The same points and some others measured another way (B), then each row and its match in B
B:
1: 265 38 2 245 -407 -27 166 59 182 -286 -40 334 -151 -345 -290 61 135 11
 134 -125 301 -11 214 -45 231 14 172 53 98
2: 232 -110 68 281 -230 -125 111 -55 99 -238 -75 302 -120 -297 -383 105 39
 84 -48 -199 373 -48 162 -83 313 108 230 -60 99
3: -6 70 -27 -322 86 374 -135 68 -177 -53 -339 78 60 338 98 -314 75 -179
 -206 174 -257 124 -26 -57 -197 106 -143 -27 -6
4: -112 164 -99 -170 186 286 -54 -29 -110 -2 72 -67 319 69 107 -283 188
 -138 -121 215 -86 -166 33 -53 -27 -49 -237 -62 4
5: -92 69 4 118 -173 -62 168 -16 223 -123 218 143 31 -273 -289 12 -101 -59
 300 1 204 -167 -101 -179 -51 -195 194 237 23
6: -7 150 -118 106 -224 26 278 77 246 -168 222 276 -86 -205 -255 -122 39
 -158 212 102 154 -97 -63 -200 40 -254 68 224 -24
7: 24 242 -57 -310 -78 410 72 -133 25 -309 -35 119 -15 -33 -76 -321 184
 -280 -54 36 -49 5 77 30 -116 65 -276 11 105
8: -22 -21 40 154 305 -140 -265 46 -243 160 -184 -87 399 148 -56 159 -52
 217 -85 148 3 -223 10 -180 127 -20 74 21 -51
9: 3 83 -51 90 -208 121 195 27 206 -131 267 147 70 -317 -70 -87 41 -90 182
 -12 202 -76 49 -99 30 -90 -27 213 123
10: 113 -266 0 162 133 -2 -201 -27 -286 -26 -169 129 148 119 36 61 16 298
 -305 -91 201 13 38 -24 347 291 169 -122 -98
11: 46 -88 -62 41 -175 142 393 94 330 -147 289 398 -216 -172 -120 -196 -20
 -168 31 56 89 117 -51 -356 6 -38 -79 277 65
12: -159 -62 65 -160 -164 283 139 -35 226 -84 257 33 115 -253 9 -253 29 -169
 162 9 31 -51 6 -115 -263 39 16 46 147
13: 13 -23 87 195 -253 -156 279 101 363 -82 92 274 -125 -296 -455 20 -94
 -132 254 44 144 -112 -17 -356 -74 -225 257 166 98
14: 51 28 19 144 147 -103 -229 107 -202 84 -244 -16 305 120 -82 110 54 170
 -26 170 -22 -195 75 -143 122 -36 131 -42 -77
15: -32 -69 -77 -47 94 228 -147 58 -234 64 -188 59 161 214 138 -215 -7 -20
 -294 25 56 67 -75 43 84 91 27 -41 -6
16: 87 62 -81 168 -240 -89 260 98 243 -245 182 368 -159 -177 -298 22 82 17
 289 127 99 -94 -15 -307 98 -164 165 215 -162
17: 66 -46 22 18 -366 235 260 130 336 -140 265 209 -8 -381 42 -146 110 -109
 248 -10 94 52 166 -159 -111 37 -17 177 190
18: 227 -312 118 190 -441 92 84 -3 153 -270 61 263 -76 -426 -53 41 151 189
 78 -289 347 82 282 18 201 363 288 -118 123
19: 276 -16 49 87 41 3 -122 30 -134 -156 -310 195 42 76 -104 144 62 170 -126
 -4 12 37 194 -148 195 212 -69 67 35
20: 295 -77 160 216 -74 -74 -46 -172 -44 -218 -302 181 -19 -248 -407 132 22
 55 -269 -303 364 -42 271 19 329 251 63 -166 284
21: 54 279 -99 -87 -279 225 250 3 222 -298 79 239 -113 -210 -257 -284 237
 -315 132 108 55 -89 91 -62 -41 -181 -78 15 52
22: 248 -16 106 163 -226 -84 -40 -255 -54 -411 -264 230 -114 -270 -519 88
 157 85 -110 -288 398 -132 222 123 337 217 287 -313 59
23: -56 -27 11 -89 185 95 -313 99 -299 103 -354 -30 248 355 107 9 -147 120
 -76 111 -130 29 -130 -69 -98 76 92 136 -80
24: -54 306 -167 -100 231 248 5 64 -64 38 127 -19 313 96 169 -145 27 -130
 -11 250 -110 -94 -27 -150 -26 -163 -448 364 74
25: -119 76 -167 -205 190 344 -54 92 -128 20 155 13 279 217 352 -231 89 -5
 -14 271 -197 -3 -85 -143 -84 16 -271 224 -126
26: -138 -8 59 -86 200 27 -200 -28 -208 78 -315 -39 192 232 -218 -153 -28
 -76 -192 132 -51 -160 -114 -79 -76 -50 211 -222 -63
27: 153 -77 21 247 136 -131 -261 17 -270 12 -235 49 254 67 -46 251 -50 324
 -113 -52 180 -86 81 -53 313 150 115 72 -21
28: 3 232 -98 -60 -172 212 267 6 225 -198 190 193 -24 -223 -203 -290 204
 -305 82 136 55 -124 77 -135 -28 -192 -142 38 86
29: 89 -219 -233 107 256 -54 -54 90 -291 -132 -21 403 -76 475 42 -4 106 375
 -226 261 -54 41 -194 -320 420 138 149 46 -603
30: 77 -33 63 401 -266 -263 194 85 259 -42 77 233 -32 -389 -429 168 -141 10
 205 -105 380 -141 17 -205 156 -200 332 190 151
31: -67 230 -109 -211 127 295 106 -177 -18 -199 75 90 66 5 -158 -351 165
 -292 -205 109 21 -129 -17 -44 23 -60 -284 -63 46
32: -3 322 -111 -238 -108 347 158 -101 95 -291 52 125 5 -110 -178 -391 320
 -353 -20 152 -26 -139 107 2 -57 -107 -229 -118 49
33: 15 109 -90 117 -293 8 335 128 323 -171 200 335 -163 -227 -299 -132 41
 -185 244 120 121 -68 -52 -259 -4 -271 124 214 -21
34: -79 -184 -21 125 -338 103 243 66 285 -116 427 202 14 -383 -4 -114 38 28
 274 -51 251 -43 -13 -138 2 4 263 113 -11
35: 12 144 -84 -331 3 434 246 -206 97 -344 56 254 -177 -18 -212 -512 260
 -412 -306 64 -26 16 43 -70 -22 73 -323 -180 76
36: -185 192 -9 -228 142 260 -80 60 -11 88 23 -125 335 88 120 -173 -47 -169
 121 228 -203 -102 -74 -142 -322 -125 -208 239 100
37: -108 206 -127 -184 138 272 144 22 63 -38 128 97 106 77 -29 -331 78 -287
 -75 262 -129 -80 -76 -219 -114 -172 -299 142 30
38: -175 225 9 -162 187 240 -76 124 9 207 31 -192 445 32 159 -154 -54 -200
 101 259 -206 -143 -1 -179 -321 -188 -297 260 219
39: 57 98 -117 -188 -189 461 159 52 118 -203 190 172 36 -128 232 -310 206
 -167 36 57 -21 115 128 -26 -66 110 -297 162 113
40: -81 179 -18 -248 165 274 -148 21 -155 19 -239 -52 223 228 24 -239 36
 -190 -129 193 -194 -48 -27 -56 -189 -33 -174 13 61
41: -185 -177 83 -1 213 34 -221 112 -166 266 -143 -109 346 187 91 -50 -171
 78 -86 122 -58 -76 -134 -168 -140 9 189 18 3
42: -36 -75 69 2 314 -20 -312 -43 -299 78 -242 -85 341 222 -16 86 -61 203
 -148 83 -40 -142 -17 -116 54 130 66 -35 -65
43: 246 -67 117 281 -116 -188 -6 -130 -24 -210 -310 274 -142 -177 -491 206
 -173 69 -177 -325 425 16 65 -23 311 133 212 52 204
44: -203 -111 20 -198 185 164 -267 13 -251 66 -178 -65 250 318 108 -131 -80
 81 -47 147 -154 -38 -194 -74 -186 95 185 -20 -183
45: -8 -263 2 -9 143 189 -209 67 -227 74 -14 -16 331 116 305 -96 156 244
 -176 89 -28 -34 104 -70 115 282 60 -175 -106
46: -47 -96 -20 -50 260 80 -289 220 -267 184 -208 1 295 420 300 94 -191 243
 7 223 -242 89 -151 -246 -113 92 -13 361 -148
47: 122 -178 -87 111 -241 -1 344 110 259 -291 205 546 -356 -64 -223 -80 75
 41 117 99 66 103 -70 -400 134 22 184 176 -243
48: 194 -210 173 162 -4 -30 -146 -56 -86 -83 -191 73 159 -154 -100 184 -6
 230 -117 -190 194 -23 233 -71 185 326 95 -64 175
49: -156 206 -127 -152 190 198 -24 130 -68 92 -11 4 233 228 54 -249 39 -180
 -7 347 -209 -117 -135 -199 -154 -232 -154 148 -82
50: -186 188 -98 -86 257 170 26 -14 -25 91 185 -66 332 31 14 -214 30 -167
 -52 241 -44 -218 -83 -177 -59 -202 -239 125 44
51: 188 -82 90 183 159 -160 -131 -234 -208 -203 -296 169 17 -9 -432 150 -12
 160 -325 -184 292 -124 91 -47 389 209 121 -181 24
52: -150 242 -12 -226 -5 151 193 -98 189 -185 41 137 -55 -33 -397 -301 40
 -386 75 194 -91 -166 -119 -225 -247 -242 -63 32 27
53: 107 175 -19 204 -277 -94 225 -35 238 -267 121 236 -58 -387 -457 1 161
 -97 206 -5 269 -237 134 -123 161 -194 144 1 53
54: 26 -31 41 55 250 2 -289 42 -265 102 -205 -83 387 153 71 104 9 210 -108
 110 -40 -136 80 -106 91 110 -10 4 -11
55: -3 102 -55 -125 -192 281 347 -36 286 -224 174 266 -154 -220 -252 -417
 205 -394 -65 88 57 -42 63 -161 -61 -103 -118 -90 131
56: -149 65 78 -165 199 171 -184 -18 -150 138 -301 -112 250 178 -91 -193
 -140 -201 -201 76 -70 -68 -98 -42 -211 -47 -17 -30 178
57: -4 137 -1 327 -237 -233 156 73 244 -73 191 135 99 -382 -360 169 -55 24
 398 26 281 -273 8 -195 80 -306 262 255 47
58: -3 -234 -87 -45 202 139 -234 -25 -354 -83 -100 121 156 324 181 -81 122
 306 -237 84 -8 8 -69 -46 229 298 146 -147 -347
59: -86 131 -106 -187 327 246 -80 -5 -189 46 -119 52 154 338 82 -186 -164
 -139 -255 143 -115 71 -205 -145 -64 -22 -315 307 40
60: -87 61 -135 -274 154 389 -58 76 -136 -27 25 59 180 272 286 -295 106 -67
 -93 246 -230 56 -77 -123 -117 69 -245 130 -113
61: 324 -106 62 85 -213 32 7 -163 -51 -434 -280 376 -258 -102 -336 73 81 118
 -170 -272 275 112 165 19 308 345 137 -88 24
62: 128 -57 46 204 71 -178 -98 90 -94 -16 -200 151 112 60 -214 162 10 193
 -19 100 43 -121 64 -243 180 9 173 17 -87
63: -36 -46 -42 314 -257 -109 315 189 339 37 310 260 -34 -335 -199 10 -178
 -74 247 4 294 -48 -109 -285 43 -275 205 380 110
64: -179 -166 1 -184 95 374 -78 82 -53 149 154 -92 353 37 374 -299 57 -35
 -84 126 -97 3 -4 -82 -181 139 -84 -20 70
65: -166 -59 -40 -193 149 362 -71 95 -48 124 196 -75 352 86 423 -183 -64 5
 28 139 -142 52 -71 -139 -218 104 -233 295 70
66: -138 292 -17 -257 164 255 45 61 67 54 -57 -20 181 124 -60 -254 -62 -349
 26 278 -254 -66 -85 -244 -347 -227 -332 268 173
67: -156 111 134 -14 189 67 -252 205 -82 401 -244 -289 547 61 93 -11 -197
 -116 42 179 -148 -151 17 -135 -319 -187 -60 179 323
68: 110 -104 62 103 188 -109 -111 106 -104 24 -219 158 108 189 -119 150 -71
 188 -64 143 -99 -25 19 -345 77 80 31 143 -69
69: -60 -39 -104 -304 120 345 -181 66 -259 -86 -199 114 75 433 233 -259 87
 34 -129 211 -261 126 -129 -72 -117 176 -25 17 -258
70: 81 -200 72 232 -161 -154 251 22 239 -135 69 378 -221 -197 -404 48 -160 4
 25 -95 250 21 -68 -332 112 -6 259 156 38
71: 66 -120 24 375 -377 -156 223 117 284 -73 200 253 -36 -440 -256 98 -67 54
 249 -129 404 -79 44 -154 162 -112 366 165 104
72: 47 94 -99 347 -229 -129 281 172 280 -41 313 251 30 -349 -195 64 -34 -18
 274 60 286 -136 -1 -247 171 -293 95 356 58

162 78 -253 -101 -9 240 -61 -12 -40 235 -209 141 -57 -220 -31 -381 -122
 -219 -134 -16 -160 -112 273 -5 15 -222 -344 63 -128 13 -116 -131 -68
 -113 -264
59
-11 -291 -276 -67 28 -299 -300 -20 51 -111 200 -197 293 -151 22 229 -159
 -70 459 -288 195 195 -112 204 -3 139 220 13 122 290 100 158 553 -121
 -41
57
244 106 18 88 176 226 -135 98 94 288 -19 114 104 95 110 -76 -61 108 -246
 214 17 88 107 -63 -58 -98 -198 -45 -60 136 -252 177 -301 -67 -124
39
-74 229 199 521 216 -137 -104 -61 2 61 -245 -85 -233 514 -37 308 102 98
 -39 132 276 215 -271 93 106 253 208 -222 19 40 -132 1 -400 389 274
28
10 -229 -238 83 93 -246 -331 -33 -55 32 238 -275 285 5 -67 192 -82 -224
 474 -303 408 236 -27 285 -17 205 37 -54 34 254 184 -27 439 24 -28
23
-50 -178 9 -149 -120 163 29 165 -127 -251 96 88 135 -366 94 -52 130 -144
 -70 -106 -422 -32 -26 96 60 -180 259 3 -22 -133 102 71 456 -322 -339
52
187 -90 -176 -169 -254 287 -265 -16 85 65 -78 60 144 -223 -46 -263 16
 -11 169 61 -421 69 -49 -103 39 -111 -20 117 -92 12 -184 217 126 -523
 -217
21
204 200 -54 10 -139 134 -3 57 -29 274 -100 242 -87 -9 30 -290 43 31 -283
 61 -249 -172 161 134 -35 -309 -116 -114 -146 39 -132 116 -87 -154 -261
25
-147 -172 -139 -17 51 -217 -222 -47 -57 -296 69 -175 160 -143 11 225 -69
 -44 344 -226 110 170 -174 159 76 180 269 59 88 138 179 -12 491 -40 32
26
-79 19 167 369 342 372 -301 189 -74 107 291 -31 215 335 -21 151 358 87
 -165 225 279 209 26 -238 64 128 -15 -152 -85 -132 153 45 -180 -31 -106
69
258 78 -97 -309 -96 -503 -11 -128 -28 -111 -58 -64 165 -325 235 38 -519
 75 159 -285 30 52 -45 707 -176 -59 -8 137 25 565 -85 35 485 56 72
64
120 6 -257 9 48 295 -74 138 111 271 -98 320 -39 -83 9 -272 38 11 -290
 163 -246 -193 249 -339 47 -327 -116 -73 -41 -77 -176 216 -148 -252 -386
27
135 107 -57 84 -179 -95 -121 -75 -156 -46 -98 47 65 -5 -105 -126 32 -103
 174 -8 -65 -29 -18 253 32 -72 -51 -30 -199 26 123 -64 278 -52 -122
5
271 234 71 36 -40 134 182 168 23 225 -151 405 -94 -22 169 -227 -4 121
 -543 233 -359 -239 175 61 -58 -440 -57 -157 -120 10 -255 240 -189 -84
 -327
18
280 130 -182 -94 -187 -118 -127 -128 11 134 -212 69 24 -113 -18 -225
 -231 -18 132 -31 -120 -32 36 270 -51 -132 -175 58 -126 243 -153 47 115
 -107 -73
9
156 -235 -314 -286 -235 104 16 129 53 102 -4 177 78 -460 74 -272 -76
 -228 -23 -189 -490 -153 151 85 -15 -366 86 -18 10 34 -145 226 370 -436
 -472
40
-78 207 104 175 283 371 -358 79 -44 -2 182 90 184 207 13 0 226 382 -230
 311 173 95 59 -339 69 64 -118 46 -120 -44 156 39 -160 -142 -27
58
18 251 169 484 46 342 -75 65 20 101 -323 267 -237 412 -126 -61 357 134
 -284 480 -221 -26 -111 -398 195 -81 83 -201 -156 -330 -173 146 -521 -4
 -92
53
61 146 -151 93 -264 14 -211 -105 -47 21 -185 126 -72 58 -178 -214 131 51
 156 60 -209 -97 -56 2 104 -103 35 -32 -169 -46 43 66 130 -215 -115
22
-12 -3 194 543 424 49 -24 223 -49 78 91 62 68 419 40 330 221 -67 -227
 241 330 137 -10 -116 68 52 113 -318 -21 -127 33 81 -223 326 -119
36
9 406 353 503 397 150 77 162 16 119 -173 299 -206 501 147 175 183 368
 -666 481 107 -30 -12 -210 62 -83 61 -254 -53 -93 -167 142 -632 337 23
45
63 185 120 433 94 179 -104 72 -62 210 -82 115 -86 388 -100 -13 276 -8
 -181 243 59 30 -2 -76 83 -30 -17 -242 -153 -146 -31 46 -311 92 -106
7
148 -137 -306 -277 10 -99 -90 25 102 42 -16 58 140 -367 151 -78 -320 -34
 47 -174 -116 -14 108 130 -64 -159 -16 99 89 289 -149 156 299 -191 -189
71
175 -89 -225 -59 -88 90 -230 -15 138 184 -82 4 79 -91 -8 -110 -102 -38
 149 -22 -151 100 -18 -11 2 -45 -13 17 6 151 -239 213 18 -270 -128
1
182 -1 -254 -251 -90 164 129 80 104 100 -305 328 -125 -410 132 -336 -211
 -71 -302 30 -521 -230 193 -88 14 -409 -62 55 -1 20 -318 158 0 -252 -361
20
-51 102 72 290 139 118 129 220 -72 47 -42 304 -136 140 53 9 241 3 -446
 166 -131 -193 112 -123 91 -260 168 -273 -49 -211 21 111 -97 74 -310
42
0 211 149 268 169 34 -62 -45 -41 5 -258 -20 -147 213 17 100 -3 35 -113
 124 83 147 -132 80 66 126 21 -52 -42 33 -130 -83 -286 221 142
37
-119 131 220 525 340 235 -21 149 -11 126 -124 70 -192 435 -2 200 287 12
 -352 256 121 122 -80 -217 139 80 150 -269 2 -204 -116 36 -507 253 -12
33
121 -313 -99 -177 69 -123 -213 -33 -17 -221 79 -297 382 -331 100 185
 -289 -247 449 -224 78 372 -156 311 -40 213 45 180 62 269 -27 -18 475
 -100 5
66
-34 26 -20 313 317 -153 -127 -37 24 -26 -179 -98 -38 215 0 271 -106 -53
 88 45 328 207 -118 6 81 212 57 -75 63 108 -73 -53 -141 333 144
30
-154 167 119 79 112 -192 39 -20 -90 -98 -108 -81 -198 24 145 180 -63 73
 -165 -214 60 73 -133 395 11 90 256 -74 93 184 -19 -95 23 224 157
35
-43 -82 32 283 270 81 -373 -3 97 -111 11 -138 202 242 -26 303 59 139 229
 213 235 356 -243 -261 110 302 132 13 42 33 -47 145 -83 -8 133
14
315 141 1 -54 60 -85 -2 26 -65 112 -29 108 160 -101 145 -102 -238 -10
 -136 38 39 -13 154 333 -122 -171 -249 10 -126 254 -79 6 104 56 -139
65
63 125 222 433 270 441 10 202 39 214 -164 199 -118 329 29 21 272 -7 -451
 412 -105 80 2 -336 109 -75 3 -225 -73 -264 -258 135 -602 66 -168
19
108 -10 -261 -311 -155 -152 -25 -45 34 -53 -139 105 3 -400 119 -164 -289
 10 24 -206 -274 -109 56 243 -36 -203 46 115 33 252 -112 90 356 -200
 -148
50
